Below are the code and all the weights of a small trained network. Each question names an input and a class and asks about switching units off, where a switched-off unit gives its printed mean instead of its output.

import numpy as np


def w(rows, s, z=0):
    codes = np.array(rows[::2]) - 128.0
    scale = np.full(codes.shape[1], s)
    scale[-1] = z or s
    return codes * scale


def f(y):
    return y / 2 * (1 + np.tanh(0.7978845608 * (y + 0.044715 * y**3)))


def log_softmax(a):
    a = a - a.max(-1, keepdims=True)
    return a - np.log(np.exp(a).sum(-1, keepdims=True))


def net(x, mask):
    res = np.array(x, float).reshape(1, 5) / 4 @ E
    y = f(res @ A[0][:, :-1].T + A[0][:, -1])
    res = res + np.where(mask, y, B[0][:, -1]) @ B[0][:, :-1]
    return log_softmax(res[-1] @ U[:, :-1].T + U[:, -1])


A, B = {}, {}
E = w([
[131,126,136,128,129,130,120,129,129,130,131,128],'x0',
[81,125,149,129,67,91,103,175,217,109,25,154],'x1',
[96,44,211,154,106,115,254,104,129,147,157,161],'x2',
[137,131,129,130,134,124,135,128,132,133,123,128],'x3',
[85,140,171,98,191,174,136,40,126,52,78,58],'x4',
],0.0099)
A[0] = w([
[170,141,69,129,175,133,111,96,84,135,221,122,254],'n1',
[142,155,106,127,117,119,50,148,146,125,50,117,127],'n2',
[106,81,193,142,60,115,195,161,134,159,170,175,141],'n3',
[158,145,87,135,92,120,90,178,124,166,172,156,238],'n4',
[94,147,152,122,212,145,107,46,127,80,82,72,185],'n5',
[158,103,142,122,165,140,221,86,88,151,255,126,169],'n6',
[131,143,149,139,191,151,129,72,81,120,169,90,108],'n7',
[46,96,232,125,146,144,196,39,138,95,80,119,75],'n8',
[179,143,78,119,187,157,90,120,114,134,169,110,191],'n9',
],0.015,0.0048)
B[0] = w([
[165,191,173,160,110,79,160,125,78,149,84,62,234],'n1',
[101,130,90,121,141,180,71,153,144,126,101,167,213],'n2',
[99,136,176,119,2,129,149,94,114,144,139,155,224],'n3',
[172,101,115,162,175,79,101,201,158,112,127,122,214],'n4',
[105,170,88,54,139,167,161,53,107,129,98,115,249],'n5',
[90,90,137,188,191,155,61,96,75,105,186,148,243],'n6',
[155,83,77,82,127,100,185,106,184,125,172,140,208],'n7',
[161,102,190,120,189,135,164,211,149,128,133,68,242],'n8',
[161,149,151,111,97,75,166,126,147,139,88,116,210],'n9',
],0.021,0.019)
U = w([
[208,152,207,150,178,93,163,197,122,149,84,20,207],'0',
[104,106,145,219,107,102,46,78,57,136,185,171,116],'1',
[149,106,36,163,141,107,41,171,193,111,117,200,250],'2',
[86,99,146,99,3,127,176,109,168,171,144,187,124],'3',
[185,193,59,75,129,88,175,34,127,145,97,97,107],'4',
[122,59,132,119,207,163,153,67,108,82,206,99,29],'5',
[58,171,75,70,183,231,95,90,137,92,81,123,45],'6',
],0.0065,0.002)

Each question gives the input, the list of numbers given to net, and the class t.
The units are the neurons (one row each of A and B). Each row of codes is followed by its name. A weight is (code - 128) times the scale printed after its matrix; where a second scale follows, it is the last column's (A, B and U).
mask holds one flag per neuron, in row order. A switched-off neuron (its flag False) gives its mean, the last column of its row in B, instead of its output. The means were averaged over made-up inputs and are rounded, as every weight is.
A unit's drop is (log p(t) with every unit on - log p(t) with that unit switched off) / (log p(t) with every unit on - log p(t) with every unit switched off).
The circuit of an input: a set's keep is (log p(t) with only the set's units on - log p(t) with every unit switched off) / (log p(t) with every unit on - log p(t) with every unit switched off). Starting from all 9 units, units are removed one at a time, each time the one whose removal leaves the highest keep (on an exact tie, the one counted first), for as long as the keep stays at least 0.8.
units of the circuit, in order: the units of the circuit, biggest drop first
k most important neurons: the k neurons with the biggest drops, biggest first
drop of u: that unit's drop, to one decimal
input [-3,-7,-1,-1,8], class 4: units of the circuit, in order => n5
input [3,-3,1,6,6], class 5: units of the circuit, in order => n8, n6, n5, n7
input [-8,0,3,-6,6], class 5: units of the circuit, in order => n1, n5, n9, n8
input [-1,3,0,1,-1], class 2: units of the circuit, in order => n5, n1
input [-6,-8,-1,-5,7], class 4: 2 most important neurons => n5, n1
input [-4,-6,-1,5,1], class 4: 2 most important neurons => n8, n1
input [-4,-5,1,0,7], class 5: 2 most important neurons => n6, n8
input [8,0,6,3,0], class 1: 4 most important neurons => n6, n3, n5, n7
input [-5,1,-7,8,-4], class 2: 2 most important neurons => n2, n8
input [-2,-6,2,-7,-7], class 1: 2 most important neurons => n6, n8
input [-5,-6,5,-6,0], class 1: 2 most important neurons => n6, n5
input [6,-7,0,-3,2], class 4: 2 most important neurons => n1, n9
input [-3,7,1,-5,-4], class 3: 2 most important neurons => n3, n6
input [-5,1,-3,1,5], class 6: most important neuron => n1
input [5,7,-3,6,-5], class 2: drop of n9 => 0.0
input [-1,-6,3,3,5], class 5: drop of n6 => 2.6
input [6,-6,7,-4,8], class 5: drop of n6 => 2.4
